Below is a small trained network, with its code and all its weights. Each question gives an input and a class and asks what happens when units are switched off, that is, made to give their printed mean instead of their output.

import numpy as np


def w(rows, s, z=0):
    codes = np.array(rows[::2]) - 128.0
    scale = np.full(codes.shape[1], s)
    scale[-1] = z or s
    return codes * scale


def norm(h):
    return h / np.sqrt((h * h).mean(-1, keepdims=True) + 1e-5)


def f(y):
    return y / 2 * (1 + np.tanh(0.7978845608 * (y + 0.044715 * y**3)))


def log_softmax(a):
    a = a - a.max(-1, keepdims=True)
    return a - np.log(np.exp(a).sum(-1, keepdims=True))


def net(x, mask):
    res = np.array(x, float).reshape(1, 4) / 4 @ E
    u = 0
    for l in range(4):
        y = f(norm(res) @ A[l][:, :-1].T + A[l][:, -1])
        res = res + np.where(mask[u : u + 8], y, B[l][:, -1]) @ B[l][:, :-1]
        u += 8
    return log_softmax(norm(res)[-1] @ U[:, :-1].T + U[:, -1])


A, B = {}, {}
E = w([
[142,183,88,170,133,223,175,164],'x0',
[96,170,224,121,2,110,207,125],'x1',
[130,76,118,165,122,129,163,106],'x2',
[150,67,95,66,138,135,164,199],'x3',
],0.0095)
A[0] = w([
[84,207,133,43,147,129,98,187,32],'L0N1',
[82,161,133,156,164,198,216,215,34],'L0N2',
[121,151,184,74,113,91,251,132,40],'L0N3',
[117,83,112,36,142,154,148,164,95],'L0N4',
[81,49,185,71,129,49,111,143,3],'L0N5',
[111,229,112,21,127,95,94,184,10],'L0N6',
[87,2,101,211,121,112,232,107,10],'L0N7',
[139,64,126,74,92,115,174,226,39],'L0N8',
],0.0092,0.0036)
B[0] = w([
[198,69,199,166,134,174,138,93,177],'L0N1',
[190,198,52,70,100,82,83,86,225],'L0N2',
[63,125,133,140,83,123,81,215,254],'L0N3',
[91,149,134,128,221,94,209,143,193],'L0N4',
[180,194,50,70,95,111,87,71,205],'L0N5',
[179,120,226,125,157,191,113,120,190],'L0N6',
[222,117,248,136,159,196,104,114,187],'L0N7',
[66,82,115,115,188,133,244,92,220],'L0N8',
],0.016,0.0056)
A[1] = w([
[82,109,171,105,69,137,151,163,97],'L1N1',
[210,95,218,135,124,192,117,125,45],'L1N2',
[162,126,66,188,71,202,183,128,35],'L1N3',
[125,157,148,120,178,76,50,218,94],'L1N4',
[68,211,191,234,158,87,106,36,52],'L1N5',
[136,44,175,91,108,8,108,88,4],'L1N6',
[149,52,78,149,218,107,66,168,86],'L1N7',
[134,119,73,117,65,129,65,110,144],'L1N8',
],0.012,0.003)
B[1] = w([
[104,80,108,206,145,149,125,87,223],'L1N1',
[169,113,184,178,171,114,107,119,254],'L1N2',
[145,186,162,45,110,160,71,165,151],'L1N3',
[125,87,122,152,141,145,116,95,165],'L1N4',
[128,76,121,49,185,119,248,212,241],'L1N5',
[166,171,122,20,84,247,108,128,180],'L1N6',
[53,105,134,158,85,191,101,90,231],'L1N7',
[130,124,125,141,168,68,121,157,217],'L1N8',
],0.015,0.0059)
A[2] = w([
[107,193,139,195,148,73,151,2,99],'L2N1',
[162,38,110,131,127,47,87,221,148],'L2N2',
[93,139,192,138,56,84,143,163,18],'L2N3',
[113,125,140,130,38,123,146,152,6],'L2N4',
[142,146,132,160,87,114,181,125,48],'L2N5',
[155,122,178,131,55,130,168,120,41],'L2N6',
[104,116,144,115,97,71,134,79,27],'L2N7',
[41,126,130,166,66,164,110,146,111],'L2N8',
],0.018,0.0024)
B[2] = w([
[90,111,124,174,60,42,65,174,155],'L2N1',
[85,152,137,155,147,24,157,80,168],'L2N2',
[137,35,81,79,176,254,71,68,197],'L2N3',
[58,115,12,180,145,204,128,108,176],'L2N4',
[168,135,54,93,242,157,85,120,141],'L2N5',
[153,104,95,174,220,226,100,80,181],'L2N6',
[168,150,119,78,233,130,82,86,132],'L2N7',
[81,96,64,253,170,53,36,149,254],'L2N8',
],0.011,0.0067)
A[3] = w([
[94,146,185,183,94,6,138,136,151],'L3N1',
[80,114,114,105,126,141,232,180,6],'L3N2',
[165,207,59,64,62,145,113,90,46],'L3N3',
[114,140,212,118,98,223,140,113,183],'L3N4',
[55,124,119,151,97,133,101,104,170],'L3N5',
[142,153,152,97,54,156,170,133,131],'L3N6',
[123,227,122,153,89,163,142,171,118],'L3N7',
[182,205,88,219,142,169,195,179,45],'L3N8',
],0.015,0.0016)
B[3] = w([
[105,150,125,171,131,9,111,215,150],'L3N1',
[105,133,117,134,137,68,228,230,254],'L3N2',
[115,192,140,47,66,74,7,132,239],'L3N3',
[147,194,183,201,100,99,146,79,202],'L3N4',
[166,213,63,209,79,154,161,156,212],'L3N5',
[110,52,61,150,243,134,68,79,145],'L3N6',
[179,78,93,52,173,118,126,4,149],'L3N7',
[71,67,184,18,73,140,107,72,179],'L3N8',
],0.013,0.0071)
U = w([
[77,115,49,200,120,186,98,117,158],'0',
[132,166,110,35,95,108,70,102,158],'1',
[92,101,123,88,162,115,248,174,136],'2',
[179,112,222,164,146,179,131,76,132],'3',
[128,145,145,173,106,44,129,163,135],'4',
[150,93,127,136,21,125,168,139,2],'5',
],0.016,0.008)

Each question gives the input, the list of numbers given to net, and the class t.
The units are the neurons (one row each of A and B). Each row of codes is followed by its name. A weight is (code - 128) times the scale printed after its matrix; where a second scale follows, it is the last column's (A, B and U).
mask holds one flag per neuron, layer by layer. A switched-off neuron (its flag False) gives its mean, the last column of its row in B, instead of its output. The means were averaged over made-up inputs and are rounded, as every weight is.
A unit's drop is (log p(t) with every unit on - log p(t) with that unit switched off) / (log p(t) with every unit on - log p(t) with every unit switched off).
The circuit of an input: a set's keep is (log p(t) with only the set's units on - log p(t) with every unit switched off) / (log p(t) with every unit on - log p(t) with every unit switched off). Starting from the 12 units with the biggest drops (on a tie, the unit counted first), units are removed one at a time, each time the one whose removal leaves the highest keep (on an exact tie, the one counted first), for as long as the keep stays at least 0.8.
circuit, biggest first: the units of the circuit, biggest drop first
most important unit: the unit with the biggest drop
k most important neurons: the k neurons with the biggest drops, biggest first
top k neurons in layer l: the k neurons of layer l with the biggest drops, biggest first
drop when u is switched off: that unit's drop, to one decimal
input [2,2,4,3], class 3: 2 most important neurons : L0N7, L1N8
input [-7,-3,6,1], class 1: circuit, biggest first : L1N6
input [4,3,-3,0], class 1: top 2 neurons in layer 0 : L0N2, L0N7
input [8,-6,-6,-1], class 1: 2 most important neurons : L0N3, L0N2
input [-5,6,-7,0], class 3: top 2 neurons in layer 0 : L0N6, L0N1
input [0,-1,0,1], class 4: 3 most important neurons : L1N5, L1N6, L2N1
input [3,-2,1,-2], class 4: top 2 neurons in layer 0 : L0N8, L0N1
input [3,-1,1,-1], class 4: 3 most important neurons : L1N8, L1N6, L3N1
input [-4,4,-3,3], class 0: 3 most important neurons : L0N3, L0N2, L1N5
input [5,7,-2,-8], class 2: 2 most important neurons : L1N5, L1N7
input [4,-4,-5,2], class 3: 2 most important neurons : L0N1, L0N3
input [0,6,7,4], class 3: 3 most important neurons : L0N7, L1N2, L1N7
input [2,-7,3,-8], class 2: top 2 neurons in layer 1 : L1N5, L1N1
input [-4,-6,6,7], class 2: 4 most important neurons : L0N4, L0N3, L0N8, L2N8
input [-3,-3,-1,-1], class 4: circuit, biggest first : L2N3
input [-7,3,2,0], class 1: 2 most important neurons : L1N6, L0N5
input [0,-1,-7,-7], class 2: 2 most important neurons : L1N5, L0N7
input [8,0,-6,8], class 1: 3 most important neurons : L0N2, L1N5, L3N3
input [4,3,-2,3], class 1: 3 most important neurons : L0N2, L0N8, L1N5
input [-7,1,3,0], class 1: most important unit : L1N6
input [6,-1,0,6], class 1: 2 most important neurons : L0N2, L1N5
input [4,5,-1,5], class 0: top 2 neurons in layer 0 : L0N3, L0N5
input [0,4,-6,-8], class 2: drop when L1N5 is switched off : 1.4
input [1,1,6,-6], class 2: drop when L0N7 is switched off : -0.1
input [8,3,5,-2], class 1: drop when L0N2 is switched off : 0.1
input [4,-2,-2,7], class 2: drop when L2N2 is switched off : 0.0
input [-8,4,6,-1], class 1: most important unit : L0N5
